Below is a small trained network, with its code and all its weights. Each question gives an input and a class and asks what happens when units are switched off, that is, made to give their printed mean instead of their output.

import numpy as np


def w(rows, s, z=0):
    codes = np.array(rows[::2]) - 128.0
    scale = np.full(codes.shape[1], s)
    scale[-1] = z or s
    return codes * scale


def f(y):
    return np.maximum(y, 0)


def log_softmax(a):
    a = a - a.max(-1, keepdims=True)
    return a - np.log(np.exp(a).sum(-1, keepdims=True))


def net(x, mask):
    res = np.array(x, float).reshape(1, 5) / 4 @ E
    y = f(res @ A[0][:, :-1].T + A[0][:, -1])
    res = res + np.where(mask, y, B[0][:, -1]) @ B[0][:, :-1]
    return log_softmax(res[-1] @ U[:, :-1].T + U[:, -1])


A, B = {}, {}
E = w([
[79,106,218,159,16,199,134,163,63,218,131],'x0',
[46,217,27,34,112,196,73,152,192,210,196],'x1',
[30,242,148,117,177,154,246,73,35,62,170],'x2',
[3,71,149,150,182,191,83,174,173,59,78],'x3',
[58,152,125,193,162,71,178,51,177,255,43],'x4',
],0.0057)
A[0] = w([
[106,126,234,153,55,160,135,144,131,179,153,31],'n1',
[237,170,58,89,105,46,158,82,76,148,160,89],'n2',
[202,156,118,140,95,94,158,83,117,164,196,41],'n3',
[213,171,133,135,48,93,181,107,108,155,191,52],'n4',
[196,73,214,223,130,67,108,132,98,84,50,45],'n5',
[169,126,144,75,120,190,103,192,62,52,190,50],'n6',
[182,42,93,154,101,115,53,174,199,189,105,73],'n7',
[182,163,86,135,66,84,150,92,107,164,184,24],'n8',
[88,100,122,136,196,180,129,144,186,58,87,45],'n9',
[178,71,106,166,89,122,58,158,180,156,118,72],'n10',
[172,25,95,133,80,115,87,137,208,180,91,79],'n11',
[63,116,156,135,48,155,134,152,134,198,213,59],'n12',
[59,119,151,149,167,209,92,144,199,80,83,43],'n13',
[34,89,110,150,179,150,73,154,129,96,115,50],'n14',
[84,150,103,125,159,118,133,125,157,213,113,87],'n15',
[44,246,14,2,96,199,62,176,213,221,201,57],'n16',
[167,136,19,68,240,57,113,103,177,50,115,34],'n17',
[117,83,149,95,76,193,46,153,116,6,191,16],'n18',
[52,69,138,140,146,178,103,163,141,77,92,66],'n19',
[66,160,119,189,152,120,135,54,195,240,87,67],'n20',
[216,34,101,105,99,91,61,159,237,186,78,81],'n21',
[103,104,187,141,26,187,123,165,24,192,87,58],'n22',
[195,103,142,76,90,183,83,168,109,40,246,65],'n23',
[47,118,134,188,147,174,109,169,161,77,86,15],'n24',
[161,148,70,136,239,66,118,84,212,64,164,49],'n25',
[103,112,173,123,38,209,97,140,46,160,134,49],'n26',
[42,105,140,171,143,150,91,183,158,69,109,47],'n27',
[186,127,133,101,112,81,140,46,100,182,174,38],'n28',
[91,243,139,119,179,166,219,70,27,105,166,21],'n29',
[177,144,25,90,236,55,99,74,186,45,63,68],'n30',
[110,120,173,189,70,201,118,152,49,199,138,41],'n31',
[177,102,204,175,117,66,120,122,93,82,86,7],'n32',
[40,81,144,136,179,168,107,143,177,76,60,87],'n33',
[41,200,120,116,179,159,211,90,21,67,155,57],'n34',
[56,82,137,152,164,164,115,164,163,80,104,85],'n35',
[165,118,122,63,76,163,67,192,83,34,215,50],'n36',
[88,120,205,153,11,170,122,128,83,181,105,52],'n37',
[46,204,146,132,185,137,214,58,50,75,199,67],'n38',
[68,130,130,177,152,85,151,42,170,218,60,39],'n39',
[220,173,97,77,62,93,150,93,72,181,176,60],'n40',
[61,124,146,189,169,98,138,67,184,205,51,92],'n41',
[106,115,173,146,49,173,141,127,116,169,93,50],'n42',
[182,82,136,122,115,117,67,161,180,153,135,39],'n43',
[196,33,235,238,139,52,196,120,58,44,28,68],'n44',
[120,175,56,86,82,164,25,153,191,185,121,35],'n45',
[86,139,135,212,136,57,173,53,210,212,27,57],'n46',
],0.0056,0.002)
B[0] = w([
[136,64,151,93,162,143,112,80,156,138,179,160],'n1',
[164,184,186,136,105,187,90,138,184,222,87,196],'n2',
[155,161,168,152,99,185,106,162,156,181,84,166],'n3',
[172,195,175,137,104,165,103,155,156,201,88,174],'n4',
[70,174,58,227,176,168,157,165,94,97,190,199],'n5',
[176,122,108,47,110,42,190,188,129,73,85,185],'n6',
[64,118,101,138,54,112,69,69,56,93,94,193],'n7',
[152,193,167,161,107,149,104,153,149,184,100,164],'n8',
[147,159,164,125,111,155,123,129,164,209,103,177],'n9',
[67,111,102,130,80,119,91,85,56,85,96,176],'n10',
[74,129,89,133,69,115,100,67,72,88,90,188],'n11',
[129,86,128,121,193,162,135,86,151,114,168,166],'n12',
[159,180,171,159,111,164,98,144,142,182,89,180],'n13',
[146,180,166,151,107,156,111,150,154,189,95,174],'n14',
[151,146,90,119,138,81,169,174,155,76,120,167],'n15',
[104,185,43,255,211,166,198,193,89,82,239,254],'n16',
[146,29,155,81,205,188,104,71,172,132,178,217],'n17',
[185,133,127,87,122,67,183,177,156,112,81,189],'n18',
[142,198,175,128,114,146,105,144,152,207,106,175],'n19',
[171,108,121,85,128,49,219,189,134,73,107,196],'n20',
[61,116,111,146,44,106,44,84,54,87,97,209],'n21',
[134,44,166,75,186,170,115,68,185,111,195,179],'n22',
[175,112,115,71,107,39,214,186,140,98,85,197],'n23',
[157,166,183,143,93,137,92,147,141,191,97,170],'n24',
[153,50,183,77,192,160,92,42,134,147,182,206],'n25',
[159,64,140,94,178,135,123,79,173,124,150,171],'n26',
[161,166,172,149,97,161,110,142,154,186,88,174],'n27',
[156,176,174,140,112,148,98,157,161,172,103,165],'n28',
[68,100,101,142,61,129,62,81,67,104,90,214],'n29',
[126,42,172,56,194,180,86,45,184,141,190,227],'n30',
[148,57,152,79,181,158,100,71,165,133,167,168],'n31',
[104,189,78,199,161,148,147,144,128,104,174,171],'n32',
[172,209,190,161,100,149,114,137,164,181,79,188],'n33',
[61,110,84,143,38,106,41,66,65,87,77,217],'n34',
[167,185,182,159,91,164,92,148,139,183,90,176],'n35',
[162,127,138,59,121,33,208,188,138,86,108,196],'n36',
[139,51,154,61,190,150,89,68,161,129,169,172],'n37',
[51,87,87,134,39,106,59,64,53,89,87,220],'n38',
[171,102,122,66,112,50,204,188,152,76,102,195],'n39',
[151,206,182,159,108,163,109,156,170,190,67,183],'n40',
[177,118,119,52,112,87,206,194,139,115,93,198],'n41',
[131,66,132,90,173,143,117,90,152,127,167,155],'n42',
[84,108,104,130,78,104,110,88,72,105,101,165],'n43',
[93,185,63,240,205,168,176,207,112,111,228,235],'n44',
[78,154,68,218,153,153,153,152,88,99,172,184],'n45',
[165,117,121,48,145,52,182,177,131,71,94,213],'n46',
],0.0059,0.0087)
U = w([
[50,106,95,139,24,95,62,60,44,83,80,127],'0',
[98,176,63,234,194,150,179,190,110,103,226,107],'1',
[180,112,130,41,110,12,214,197,154,87,77,75],'2',
[140,35,171,66,198,166,95,36,191,147,190,81],'3',
[162,208,201,159,73,160,91,153,172,254,58,254],'4',
],0.0098,0.00039)

Each question gives the input, the list of numbers given to net, and the class t.
The units are the neurons (one row each of A and B). Each row of codes is followed by its name. A weight is (code - 128) times the scale printed after its matrix; where a second scale follows, it is the last column's (A, B and U).
mask holds one flag per neuron, in row order. A switched-off neuron (its flag False) gives its mean, the last column of its row in B, instead of its output. The means were averaged over made-up inputs and are rounded, as every weight is.
A unit's drop is (log p(t) with every unit on - log p(t) with that unit switched off) / (log p(t) with every unit on - log p(t) with every unit switched off).
The circuit of an input: a set's keep is (log p(t) with only the set's units on - log p(t) with every unit switched off) / (log p(t) with every unit on - log p(t) with every unit switched off). Starting from the 12 units with the biggest drops (on a tie, the unit counted first), units are removed one at a time, each time the one whose removal leaves the highest keep (on an exact tie, the one counted first), for as long as the keep stays at least 0.8.
circuit, biggest first: the units of the circuit, biggest drop first
unit that matters most: the unit with the biggest drop
k most important neurons: the k neurons with the biggest drops, biggest first
drop when u is switched off: that unit's drop, to one decimal
input [0,6,0,-5,-5], class 1: circuit, biggest first : n16
input [4,-2,-6,7,-2], class 4: 2 most important neurons : n19, n38
input [-5,6,-7,5,-6], class 0: 2 most important neurons : n21, n7
input [-5,4,-4,8,-8], class 2: 4 most important neurons : n36, n23, n18, n6
input [1,-8,-7,8,-5], class 1: 3 most important neurons : n44, n5, n32
input [7,-6,-2,8,2], class 4: 3 most important neurons : n33, n16, n19
input [8,5,-3,-6,-8], class 2: 3 most important neurons : n23, n36, n6
input [-8,-2,6,8,8], class 2: 4 most important neurons : n46, n41, n39, n20
input [0,1,0,-8,-6], class 4: 3 most important neurons : n2, n40, n4
input [-1,-4,8,3,-8], class 0: 2 most important neurons : n34, n38
input [0,7,-5,1,6], class 1: 2 most important neurons : n16, n45
input [6,-4,2,-5,-2], class 3: circuit, biggest first : n22, n37
input [4,3,6,-7,-3], class 4: 3 most important neurons : n40, n4, n2
input [-8,-3,8,8,8], class 0: 2 most important neurons : n38, n34
input [-6,-4,-3,5,3], class 3: circuit, biggest first : n30
input [-8,3,-8,6,7], class 0: 2 most important neurons : n21, n7
input [-8,3,2,-8,5], class 3: 2 most important neurons : n30, n17
input [4,7,-5,-3,5], class 1: drop when n16 is switched off : 0.8
input [5,1,-2,1,-2], class 3: drop when n28 is switched off : 0.0
input [1,0,-6,7,-6], class 4: drop when n39 is switched off : 0.1
input [1,7,2,2,5], class 1: drop when n16 is switched off : 1.4
input [6,-8,6,7,7], class 1: unit that matters most : n44
